Here is a tiny trained network, its code and every weight. The questions are about switching its units off for an input and a class, where a switched-off unit gives its printed mean instead of its output.

import numpy as np


def w(rows, s, z=0):
    codes = np.array(rows[::2]) - 128.0
    scale = np.full(codes.shape[1], s)
    scale[-1] = z or s
    return codes * scale


def norm(h):
    return h / np.sqrt((h * h).mean(-1, keepdims=True) + 1e-5)


def f(y):
    return np.maximum(y, 0)


def log_softmax(a):
    a = a - a.max(-1, keepdims=True)
    return a - np.log(np.exp(a).sum(-1, keepdims=True))


def net(x, mask):
    res = np.array(x, float).reshape(1, 6) / 4 @ E
    u = 0
    for l in range(2):
        y = f(norm(res) @ A[l][:, :-1].T + A[l][:, -1])
        res = res + np.where(mask[u : u + 4], y, B[l][:, -1]) @ B[l][:, :-1]
        u += 4
    return log_softmax(norm(res)[-1] @ U[:, :-1].T + U[:, -1])


A, B = {}, {}
E = w([
[129,117,138,126,133,153,116,147,134,146,157,153],'x0',
[143,132,113,128,124,123,129,132,105,159,148,101],'x1',
[129,119,119,146,126,121,134,126,126,131,119,118],'x2',
[131,80,213,134,91,80,39,121,173,185,138,95],'x3',
[156,175,62,139,167,254,58,82,193,141,52,126],'x4',
[108,151,20,143,10,79,115,103,238,101,171,170],'x5',
],0.0077)
A[0] = w([
[55,113,185,136,68,128,9,137,135,211,69,81,117],'0.n0',
[78,90,105,124,5,84,232,110,188,143,184,157,56],'0.n1',
[88,137,36,147,83,106,77,77,169,141,145,175,3],'0.n2',
[1,74,153,91,65,75,78,153,146,194,90,92,160],'0.n3',
],0.0055,0.0035)
B[0] = w([
[204,92,169,61,133,109,128,160,116,98,73,99,231],'0.n0',
[154,104,157,63,107,144,187,128,80,188,56,172,253],'0.n1',
[76,110,100,147,152,135,123,139,164,102,207,2,205],'0.n2',
[142,171,143,205,108,117,91,88,123,169,183,210,233],'0.n3',
],0.011,0.0057)
A[1] = w([
[140,142,145,86,98,24,201,150,131,93,184,180,9],'1.n0',
[60,129,215,152,127,108,144,163,11,133,145,169,77],'1.n1',
[81,116,188,113,98,90,41,64,139,173,135,95,251],'1.n2',
[98,99,183,155,136,36,132,176,3,19,201,150,174],'1.n3',
],0.0068,0.002)
B[1] = w([
[125,57,129,124,165,144,135,135,83,255,67,130,228],'1.n0',
[108,178,48,129,145,147,124,95,180,56,135,49,255],'1.n1',
[134,200,190,185,169,62,82,143,129,97,147,154,230],'1.n2',
[99,130,72,148,69,141,79,145,218,56,198,144,250],'1.n3',
],0.01,0.0063)
U = w([
[62,126,5,138,85,193,167,124,150,38,198,83,212],'0',
[144,171,134,173,127,62,36,118,211,76,212,95,231],'1',
[89,83,60,39,107,105,231,133,87,190,103,154,131],'2',
[152,109,186,185,45,66,117,94,90,209,146,217,32],'3',
[124,172,118,117,250,223,174,87,67,143,58,126,69],'4',
[208,99,224,82,182,136,74,134,76,139,39,117,5],'5',
],0.012,0.0018)

Each question gives the input, the list of numbers given to net, and the class t.
The units are the neurons (one row each of A and B). Each row of codes is followed by its name. A weight is (code - 128) times the scale printed after its matrix; where a second scale follows, it is the last column's (A, B and U).
mask holds one flag per neuron, layer by layer. A switched-off neuron (its flag False) gives its mean, the last column of its row in B, instead of its output. The means were averaged over made-up inputs and are rounded, as every weight is.
A unit's drop is (log p(t) with every unit on - log p(t) with that unit switched off) / (log p(t) with every unit on - log p(t) with every unit switched off).
The circuit of an input: a set's keep is (log p(t) with only the set's units on - log p(t) with every unit switched off) / (log p(t) with every unit on - log p(t) with every unit switched off). Starting from all 8 units, units are removed one at a time, each time the one whose removal leaves the highest keep (on an exact tie, the one counted first), for as long as the keep stays at least 0.8.
circuit, biggest first: the units of the circuit, biggest drop first
k most important neurons of layer l: the k neurons of layer l with the biggest drops, biggest first
drop of u: that unit's drop, to one decimal
input [3,-7,4,8,0,3], class 3: circuit, biggest first	(1.n1)
input [1,8,-1,8,-1,3], class 3: 2 most important neurons of layer 1	(1.n1; 1.n3)
input [-1,3,-8,-5,1,0], class 4: 2 most important neurons of layer 1	(1.n3; 1.n1)
input [-2,1,-8,1,-4,1], class 3: circuit, biggest first	(0.n3; 0.n1)
input [0,3,5,8,0,1], class 3: 2 most important neurons of layer 0	(0.n3; 0.n2)
input [6,6,-8,6,-4,4], class 3: 2 most important neurons of layer 0	(0.n1; 0.n3)
input [5,4,-5,2,0,-7], class 1: 3 most important neurons of layer 1	(1.n0; 1.n1; 1.n3)
input [4,-2,-7,-2,0,5], class 2: 2 most important neurons of layer 1	(1.n3; 1.n1)
input [-4,5,-8,3,-6,7], class 3: 2 most important neurons of layer 0	(0.n3; 0.n1)
input [-7,4,0,5,0,4], class 3: 2 most important neurons of layer 0	(0.n1; 0.n3)
input [4,1,-5,-1,-2,0], class 0: 2 most important neurons of layer 1	(1.n1; 1.n3)
input [-5,-5,-8,5,-5,1], class 3: 2 most important neurons of layer 0	(0.n1; 0.n2)
input [4,-3,-1,0,0,-7], class 0: drop of 1.n1	0.1
input [8,-3,-2,-1,-4,5], class 2: drop of 0.n1	0.4
input [3,-1,4,-3,-2,4], class 2: drop of 0.n1	0.3
input [-3,-6,-1,6,-6,7], class 3: drop of 0.n1	0.3
input [2,4,-6,3,3,-1], class 5: most important neuron of layer 1	(1.n3)
input [-5,-5,-7,2,-6,7], class 3: 2 most important neurons of layer 0	(0.n3; 0.n1)
